Below are the code and all the weights of a small trained network. Each question names an input and a class and asks about switching units off, where a switched-off unit gives its printed mean instead of its output.

import numpy as np


def w(rows, s, z=0):
    codes = np.array(rows[::2]) - 128.0
    scale = np.full(codes.shape[1], s)
    scale[-1] = z or s
    return codes * scale


def f(y):
    return np.maximum(y, 0)


def log_softmax(a):
    a = a - a.max(-1, keepdims=True)
    return a - np.log(np.exp(a).sum(-1, keepdims=True))


def net(x, mask):
    res = np.array(x, float).reshape(1, 8) / 4 @ E
    y = f(res @ A[0][:, :-1].T + A[0][:, -1])
    res = res + np.where(mask, y, B[0][:, -1]) @ B[0][:, :-1]
    return log_softmax(res[-1] @ U[:, :-1].T + U[:, -1])


A, B = {}, {}
E = w([
[71,83,145,14,119,47,96,74,89,107,71,254],'x0',
[159,183,180,223,131,169,144,15,140,133,113,224],'x1',
[33,88,74,125,39,185,173,41,151,103,94,65],'x2',
[94,69,217,135,150,133,150,159,197,32,183,137],'x3',
[88,138,79,123,209,165,232,149,49,111,155,171],'x4',
[151,39,37,207,193,69,140,124,185,112,65,141],'x5',
[121,125,125,138,122,127,119,126,123,130,139,131],'x6',
[143,107,145,126,207,189,21,91,42,42,67,77],'x7',
],0.0069)
A[0] = w([
[127,126,111,113,183,165,53,105,77,85,90,74,63],'n1',
[170,163,136,182,117,148,122,31,127,159,98,184,82],'n2',
[116,125,123,125,76,96,194,144,180,199,171,150,58],'n3',
[105,136,112,110,96,80,198,140,165,191,148,147,50],'n4',
[104,116,109,129,171,150,186,131,100,130,148,156,47],'n5',
[115,141,110,119,97,83,177,129,157,180,163,150,47],'n6',
[113,122,124,125,138,140,149,141,107,126,127,138,79],'n7',
[92,132,138,63,110,62,95,92,121,125,105,183,27],'n8',
[93,91,121,37,107,98,122,87,107,129,91,221,54],'n9',
[128,82,78,157,153,108,140,106,149,131,106,116,67],'n10',
[151,51,60,194,181,77,133,129,188,129,66,132,80],'n11',
[117,79,174,135,143,131,158,159,156,50,164,131,72],'n12',
[206,151,152,135,186,89,108,197,90,158,152,176,42],'n13',
[84,203,206,57,77,197,115,138,77,152,193,107,80],'n14',
[183,96,185,121,24,83,3,105,228,153,76,87,42],'n15',
[141,116,137,121,169,167,100,101,71,94,106,99,54],'n16',
[143,147,147,188,129,162,128,88,132,131,117,181,48],'n17',
[39,101,74,132,56,169,172,59,128,97,79,77,66],'n18',
[210,166,142,134,182,53,95,198,107,136,135,176,73],'n19',
[116,108,119,97,119,110,108,155,144,139,127,83,66],'n20',
[127,132,131,132,163,161,92,108,68,72,84,101,18],'n21',
[93,115,109,125,167,158,192,148,60,98,138,155,38],'n22',
[158,178,99,179,138,181,134,161,150,150,143,78,57],'n23',
[156,129,120,180,141,166,131,140,137,148,150,66,21],'n24',
[138,135,109,176,147,180,160,163,124,141,154,89,41],'n25',
[142,143,176,174,129,161,135,68,165,104,141,184,89],'n26',
[135,78,217,131,155,127,125,164,197,33,171,136,106],'n27',
[112,78,87,60,131,82,99,213,116,131,144,42,59],'n28',
[131,97,75,171,178,78,146,130,160,112,107,132,50],'n29',
[108,98,89,67,110,112,100,205,134,133,128,82,24],'n30',
[154,151,156,188,140,156,135,35,134,120,122,198,38],'n31',
[151,110,144,115,159,156,72,96,94,80,68,97,73],'n32',
[132,88,96,168,149,103,142,148,157,124,98,150,44],'n33',
[141,128,118,131,89,99,183,142,166,165,172,165,19],'n34',
[82,106,124,85,124,87,115,105,103,129,80,191,3],'n35',
[119,101,81,64,137,114,139,174,113,108,139,99,66],'n36',
[177,121,131,128,158,90,124,159,117,134,145,148,77],'n37',
[202,189,32,110,109,105,90,107,44,254,46,111,79],'n38',
[91,134,75,117,194,185,222,147,54,110,144,184,77],'n39',
[155,151,111,163,116,166,124,140,127,165,120,87,74],'n40',
[68,97,80,120,68,174,174,64,150,99,107,104,20],'n41',
[135,85,78,183,160,97,133,131,150,111,100,130,96],'n42',
[142,89,133,124,176,186,87,115,60,76,105,90,45],'n43',
[159,159,109,199,111,200,144,164,161,142,180,29,47],'n44',
],0.009,0.0068)
B[0] = w([
[126,165,116,174,68,129,112,178,196,115,97,197,207],'n1',
[59,148,135,117,115,138,203,171,72,150,84,84,228],'n2',
[140,169,112,174,75,131,56,200,203,93,84,205,216],'n3',
[141,159,103,181,114,138,75,160,184,94,85,183,204],'n4',
[132,175,85,141,144,86,90,125,135,151,148,86,164],'n5',
[144,156,118,182,90,136,91,178,179,92,100,182,186],'n6',
[134,147,124,118,137,103,122,130,122,142,131,118,137],'n7',
[197,65,171,146,187,83,149,95,110,54,142,115,202],'n8',
[203,63,196,178,192,44,154,108,94,52,114,122,239],'n9',
[144,151,150,81,97,152,117,103,105,138,150,146,174],'n10',
[203,187,142,45,64,205,123,83,46,118,150,140,239],'n11',
[72,90,48,105,108,136,157,92,137,100,186,159,187],'n12',
[90,67,200,121,160,183,66,113,184,202,118,108,207],'n13',
[236,160,113,40,59,206,114,48,47,132,134,157,249],'n14',
[141,227,24,153,197,47,87,117,118,156,183,5,250],'n15',
[142,144,120,156,95,129,97,182,186,110,106,183,180],'n16',
[92,141,152,116,105,114,183,166,102,147,72,117,180],'n17',
[114,50,211,97,208,202,50,131,190,234,155,128,249],'n18',
[102,77,185,106,169,197,82,116,175,205,126,107,226],'n19',
[103,153,129,145,134,121,155,159,111,154,100,113,158],'n20',
[140,149,140,157,102,125,111,169,187,124,117,181,177],'n21',
[144,192,99,141,146,70,101,110,122,159,150,69,175],'n22',
[145,75,166,139,167,80,138,110,119,85,111,152,207],'n23',
[153,87,169,133,154,83,132,118,104,74,125,137,182],'n24',
[151,86,156,134,179,77,132,115,125,89,123,117,186],'n25',
[70,155,111,125,121,130,189,174,73,147,89,85,214],'n26',
[47,59,37,107,87,146,166,73,147,116,199,160,238],'n27',
[47,176,185,141,104,144,245,180,45,158,37,112,217],'n28',
[168,148,138,87,73,152,108,109,79,125,131,140,185],'n29',
[81,159,159,153,126,148,199,144,88,150,80,133,180],'n30',
[84,156,159,128,121,144,216,196,76,160,67,96,215],'n31',
[138,159,102,162,88,110,89,171,179,122,104,177,199],'n32',
[177,158,149,93,87,160,119,104,94,118,121,161,168],'n33',
[142,164,127,167,103,150,92,178,164,103,79,169,178],'n34',
[177,58,199,143,177,97,152,115,96,74,121,150,185],'n35',
[97,183,168,158,131,134,189,151,66,156,66,87,175],'n36',
[125,119,171,115,153,154,113,127,158,156,112,104,167],'n37',
[22,37,28,99,82,156,201,66,180,73,239,171,247],'n38',
[137,195,42,157,168,52,72,113,149,143,198,2,227],'n39',
[136,91,124,122,153,83,142,118,122,83,128,142,177],'n40',
[99,86,196,107,171,170,68,136,178,197,128,116,209],'n41',
[180,162,132,85,92,156,131,94,88,130,148,136,195],'n42',
[141,166,109,170,94,125,102,188,188,114,104,191,198],'n43',
[186,36,201,149,200,51,149,90,92,69,106,153,255],'n44',
],0.0072,0.0084)
U = w([
[202,54,198,159,181,52,157,104,105,47,120,143,95],'0',
[143,183,113,190,65,136,69,198,206,108,100,220,97],'1',
[40,172,165,128,109,146,249,171,67,183,72,93,100],'2',
[101,65,197,90,174,209,41,109,189,253,157,113,103],'3',
[236,183,128,20,52,203,115,62,62,125,166,152,116],'4',
[132,206,46,152,161,49,82,104,138,153,195,19,254],'5',
[12,48,36,101,80,149,197,77,162,85,231,177,144],'6',
],0.0071,0.0082)

Each question gives the input, the list of numbers given to net, and the class t.
The units are the neurons (one row each of A and B). Each row of codes is followed by its name. A weight is (code - 128) times the scale printed after its matrix; where a second scale follows, it is the last column's (A, B and U).
mask holds one flag per neuron, in row order. A switched-off neuron (its flag False) gives its mean, the last column of its row in B, instead of its output. The means were averaged over made-up inputs and are rounded, as every weight is.
A unit's drop is (log p(t) with every unit on - log p(t) with that unit switched off) / (log p(t) with every unit on - log p(t) with every unit switched off).
The circuit of an input: a set's keep is (log p(t) with only the set's units on - log p(t) with every unit switched off) / (log p(t) with every unit on - log p(t) with every unit switched off). Starting from the 12 units with the biggest drops (on a tie, the unit counted first), units are removed one at a time, each time the one whose removal leaves the highest keep (on an exact tie, the one counted first), for as long as the keep stays at least 0.8.
units of the circuit, in order: the units of the circuit, biggest drop first
top k neurons: the k neurons with the biggest drops, biggest first
drop of u: that unit's drop, to one decimal
input [7,1,-5,-6,5,-4,8,7], class 0: units of the circuit, in order : (n9)
input [8,-8,2,5,-3,8,-8,-6], class 0: top 3 neurons : (n9; n8; n35)
input [6,7,5,-2,-8,2,-4,0], class 5: top 2 neurons : (n15; n28)
input [4,3,2,-4,0,-2,3,-5], class 1: units of the circuit, in order : (n3; n4)
input [-7,-2,5,2,-3,2,3,-8], class 1: top 3 neurons : (n3; n4; n9)
input [-6,3,0,-6,0,2,3,2], class 0: top 4 neurons : (n44; n27; n23; n24)
input [0,7,-3,3,0,-7,-8,-6], class 2: top 4 neurons : (n26; n31; n2; n11)
input [0,1,5,-4,8,7,-2,3], class 5: top 4 neurons : (n39; n14; n22; n5)
input [5,3,-4,-8,6,6,-2,-4], class 6: top 3 neurons : (n38; n14; n15)
input [2,-1,-8,-2,-3,-8,-1,-3], class 3: top 2 neurons : (n13; n19)
input [1,0,-6,7,8,-2,2,5], class 5: top 3 neurons : (n39; n22; n38)
input [-3,-2,-6,5,4,-5,-8,6], class 1: top 4 neurons : (n43; n18; n1; n16)
input [7,8,1,1,-2,-2,-7,7], class 2: top 2 neurons : (n31; n2)
input [-5,1,-7,-4,-6,4,-1,2], class 3: units of the circuit, in order : (n19)
input [2,6,7,5,4,-7,4,4], class 3: top 3 neurons : (n18; n41; n11)
input [2,-5,3,4,-3,-4,-7,1], class 2: top 2 neurons : (n28; n38)
input [2,-8,-2,7,3,-4,-1,-6], class 2: top 4 neurons : (n28; n36; n38; n30)
input [8,-6,3,-4,-7,-1,-2,-1], class 0: top 3 neurons : (n9; n8; n35)
input [-3,-4,1,-5,-3,7,1,-1], class 4: drop of n11 : 0.4
input [-5,1,-2,6,1,5,2,-1], class 6: units of the circuit, in order : (n27)
input [3,7,0,3,6,0,3,1], class 2: drop of n2 : 0.1
input [4,-4,-1,-1,-8,5,-2,2], class 5: drop of n15 : 1.9
input [8,7,1,-6,-7,-6,-6,1], class 0: drop of n9 : 0.9
